21,-4,31,-4,-37,-38,8
0,0,0,0,0,0,0
21,-4,31,-4,-36,-37,8
21,-4,32,-4,-37,-38,8
21,-4,31,-4,-36,-37,8
20,-4,31,-3,-36,-36,7
20,-4,30,-3,-35,-36,7
-20,3,-31,2,37,36,-7
-20,3,-31,2,37,36,-7
-19,3,-29,2,35,34,-6
21,-4,31,-4,-36,-37,8
20,-4,30,-3,-35,-36,7
0,0,0,0,0,0,0
-21,3,-31,3,38,37,-7
Counting starts at 0.
The entry in row 1 and column 0 -> 0
Find the maximum.
A: 38
Find the entry in the bottom-left corner.
A: -21
Find the top-left entry.
A: 21
The entry at row 0, column 2 -> 31
The entry at row 2, column 0 -> 21
Find the bottom-right entry.
A: -7
The entry in row 1 and column 2 is 0
The entry directly above the largest entry -> 0
Find the entry at row 0, column 1.
A: -4
The top-right entry: 8
